Below is a small trained network, with its code and all its weights. Each question gives an input and a class and asks what happens when units are switched off, that is, made to give their printed mean instead of their output.

import numpy as np


def w(rows, s, z=0):
    codes = np.array(rows[::2]) - 128.0
    scale = np.full(codes.shape[1], s)
    scale[-1] = z or s
    return codes * scale


def f(y):
    return np.maximum(y, 0)


def log_softmax(a):
    a = a - a.max(-1, keepdims=True)
    return a - np.log(np.exp(a).sum(-1, keepdims=True))


def net(x, mask):
    res = np.array(x, float).reshape(1, 7) / 4 @ E
    y = f(res @ A[0][:, :-1].T + A[0][:, -1])
    res = res + np.where(mask, y, B[0][:, -1]) @ B[0][:, :-1]
    return log_softmax(res[-1] @ U[:, :-1].T + U[:, -1])


A, B = {}, {}
E = w([
[127,129,124,128,124,127,126,126,129,129,132,128],'x0',
[80,174,169,52,155,177,131,127,247,104,176,188],'x1',
[175,190,140,58,30,189,164,102,83,176,130,100],'x2',
[217,194,76,167,158,127,184,171,88,86,187,212],'x3',
[193,100,78,81,181,116,131,55,158,215,48,206],'x4',
[255,106,120,168,169,186,78,119,205,136,174,44],'x5',
[45,166,104,219,169,168,217,68,149,207,152,97],'x6',
],0.0079)
A[0] = w([
[124,166,168,67,135,158,136,106,177,120,141,133,102],'n0',
[151,191,97,126,142,151,150,164,145,98,164,191,116],'n1',
[95,107,96,176,214,79,93,140,160,80,119,143,24],'n2',
[149,157,135,73,70,185,146,116,87,159,156,124,58],'n3',
[161,186,145,78,79,184,133,111,115,164,139,112,35],'n4',
[113,135,175,134,106,122,103,188,109,91,153,102,57],'n5',
[188,104,133,45,88,97,73,183,109,60,95,144,35],'n6',
[157,195,130,87,63,165,177,88,99,153,129,85,99],'n7',
[158,181,158,71,84,203,153,125,85,154,115,97,116],'n8',
[192,117,79,104,189,116,162,63,135,154,122,196,73],'n9',
[211,206,41,182,155,113,202,181,54,78,197,236,94],'n10',
[156,176,124,82,65,182,145,123,106,151,128,111,50],'n11',
[172,111,141,55,76,92,75,168,116,95,110,135,14],'n12',
[182,126,147,62,114,96,70,171,106,67,112,144,6],'n13',
[79,65,122,179,201,88,82,145,168,90,116,144,70],'n14',
[179,70,37,205,93,61,124,122,2,165,59,61,91],'n15',
[98,102,113,204,212,45,99,161,166,61,137,171,91],'n16',
[73,173,95,197,148,168,220,96,143,192,145,100,9],'n17',
[101,144,140,71,153,167,133,132,210,111,173,178,67],'n18',
[242,114,112,173,174,195,68,118,207,124,177,51,44],'n19',
[187,140,130,131,134,159,101,134,160,144,159,70,34],'n20',
[190,106,103,51,159,107,87,125,127,145,62,177,85],'n21',
[152,89,112,82,162,84,99,56,165,195,77,166,48],'n22',
[108,160,163,60,147,169,136,135,225,106,173,196,3],'n23',
[178,105,63,98,155,117,154,88,173,207,50,193,49],'n24',
[54,79,201,92,100,111,71,71,134,170,52,48,101],'n25',
[14,163,143,83,92,57,176,144,47,109,81,233,65],'n26',
[100,149,210,175,97,142,128,184,119,48,218,59,31],'n27',
[81,174,117,192,155,175,200,91,126,195,140,110,42],'n28',
[89,159,194,151,80,114,132,230,106,44,216,50,69],'n29',
[172,112,179,62,97,107,58,187,126,91,116,157,4],'n30',
[85,157,151,64,132,152,121,99,205,128,156,164,54],'n31',
[80,172,94,181,148,161,211,82,160,178,138,84,24],'n32',
],0.0068,0.0024)
B[0] = w([
[139,132,159,134,142,106,120,169,98,125,154,115,172],'n0',
[117,137,178,95,112,139,92,126,158,130,126,85,187],'n1',
[162,80,131,170,91,131,106,169,98,182,102,169,172],'n2',
[156,70,128,172,108,127,115,161,110,170,120,165,179],'n3',
[145,102,129,169,109,134,118,175,120,185,122,161,176],'n4',
[94,160,90,116,137,159,111,100,111,152,119,148,168],'n5',
[122,99,108,178,171,94,123,57,160,69,140,164,206],'n6',
[148,62,144,173,111,127,118,175,122,165,122,177,189],'n7',
[155,93,142,178,98,128,96,163,130,185,118,180,192],'n8',
[75,165,101,87,115,180,108,124,89,154,118,116,193],'n9',
[67,125,234,91,55,185,47,78,226,123,89,51,245],'n10',
[139,79,138,172,99,135,130,156,102,169,130,161,177],'n11',
[126,97,117,174,170,114,123,77,156,91,135,153,189],'n12',
[128,99,103,178,162,121,144,51,152,68,158,162,187],'n13',
[150,87,157,160,72,141,112,177,112,191,120,184,180],'n14',
[161,193,210,99,219,48,118,183,48,93,221,81,235],'n15',
[145,73,145,167,80,142,127,174,109,211,116,164,194],'n16',
[150,99,96,187,171,106,109,67,154,64,137,162,188],'n17',
[160,163,171,134,166,71,129,161,83,126,181,98,185],'n18',
[182,138,71,55,110,79,242,180,203,88,44,95,207],'n19',
[144,134,103,108,111,111,179,167,153,130,79,120,164],'n20',
[77,150,76,124,134,165,132,85,97,138,149,135,197],'n21',
[83,168,94,107,117,187,106,139,87,152,132,129,190],'n22',
[163,168,164,133,179,70,129,165,56,112,188,102,193],'n23',
[78,188,65,91,121,174,110,119,66,157,148,122,205],'n24',
[88,131,190,84,76,155,90,90,187,119,106,65,217],'n25',
[214,135,74,61,107,82,254,176,202,94,45,87,242],'n26',
[83,183,52,90,127,193,134,126,67,164,119,147,201],'n27',
[137,103,100,176,169,110,118,60,169,58,150,163,184],'n28',
[70,185,52,103,133,175,112,107,71,158,129,136,219],'n29',
[133,100,117,174,166,128,130,72,162,71,152,164,189],'n30',
[139,159,163,121,150,72,116,150,88,109,167,88,181],'n31',
[123,84,113,180,169,116,133,64,145,72,147,153,183],'n32',
],0.0075,0.011)
U = w([
[131,83,92,184,181,120,131,29,156,69,165,183,88],'0',
[74,196,36,99,126,213,121,121,60,166,141,139,73],'1',
[174,129,87,83,112,95,255,191,185,110,56,96,129],'2',
[155,171,229,128,191,67,118,188,61,120,221,87,119],'3',
[148,36,167,181,83,151,108,198,114,207,124,210,129],'4',
[86,122,251,99,78,181,63,77,197,125,108,48,251],'5',
],0.0096,0.0026)

Each question gives the input, the list of numbers given to net, and the class t.
The units are the neurons (one row each of A and B). Each row of codes is followed by its name. A weight is (code - 128) times the scale printed after its matrix; where a second scale follows, it is the last column's (A, B and U).
mask holds one flag per neuron, in row order. A switched-off neuron (its flag False) gives its mean, the last column of its row in B, instead of its output. The means were averaged over made-up inputs and are rounded, as every weight is.
A unit's drop is (log p(t) with every unit on - log p(t) with that unit switched off) / (log p(t) with every unit on - log p(t) with every unit switched off).
The circuit of an input: a set's keep is (log p(t) with only the set's units on - log p(t) with every unit switched off) / (log p(t) with every unit on - log p(t) with every unit switched off). Starting from the 12 units with the biggest drops (on a tie, the unit counted first), units are removed one at a time, each time the one whose removal leaves the highest keep (on an exact tie, the one counted first), for as long as the keep stays at least 0.8.
circuit, biggest first: the units of the circuit, biggest drop first
most important unit: the unit with the biggest drop
k most important neurons: the k neurons with the biggest drops, biggest first
drop of u: that unit's drop, to one decimal
input [-6,-8,-4,6,-7,-4,-8], class 0: 2 most important neurons	n6, n13
input [6,-8,2,6,-8,-5,-7], class 1: most important unit	n29
input [-6,2,1,-5,5,3,0], class 1: circuit, biggest first	n10, n22
input [-4,-2,-4,7,-3,-6,-1], class 5: 2 most important neurons	n10, n19
input [6,7,2,0,4,-2,-5], class 3: 3 most important neurons	n23, n18, n31
input [3,4,8,5,3,8,1], class 2: 4 most important neurons	n19, n20, n16, n14
input [5,6,2,3,-4,-8,-1], class 2: 2 most important neurons	n26, n15
input [-3,0,0,-1,-1,-5,-5], class 0: circuit, biggest first	n6, n13
input [-8,7,0,-6,-2,-8,-7], class 2: 2 most important neurons	n26, n15
input [-6,-8,-8,8,-1,0,2], class 3: 4 most important neurons	n15, n25, n8, n7
input [6,1,8,8,-2,-2,7], class 4: circuit, biggest first	n7, n8
input [-8,6,0,7,-3,4,-3], class 5: 3 most important neurons	n10, n15, n1
input [-3,-6,8,-2,-1,8,1], class 2: 2 most important neurons	n19, n20
input [-5,3,-2,0,4,5,-3], class 2: 2 most important neurons	n19, n29
input [7,-4,-6,4,-4,0,-6], class 0: circuit, biggest first	n13
input [7,5,7,7,1,8,8], class 0: 2 most important neurons	n17, n28
input [-2,-1,-2,6,-6,-5,1], class 1: 4 most important neurons	n29, n27, n25, n19
input [8,-8,4,-2,-8,0,-4], class 1: 3 most important neurons	n29, n27, n5
input [-1,2,-3,8,-6,0,-7], class 5: 2 most important neurons	n10, n1
input [-4,6,2,-7,5,-5,-7], class 0: most important unit	n10
input [-2,3,1,-7,7,0,1], class 1: 3 most important neurons	n10, n24, n22
input [-3,1,-7,1,5,3,-6], class 4: drop of n6	-0.2
input [7,-6,-4,-6,7,1,-1], class 1: drop of n22	0.3
input [-4,4,-4,-7,-6,8,-7], class 2: drop of n10	0.1
input [-1,-5,5,4,-2,6,3], class 2: drop of n23	0.1
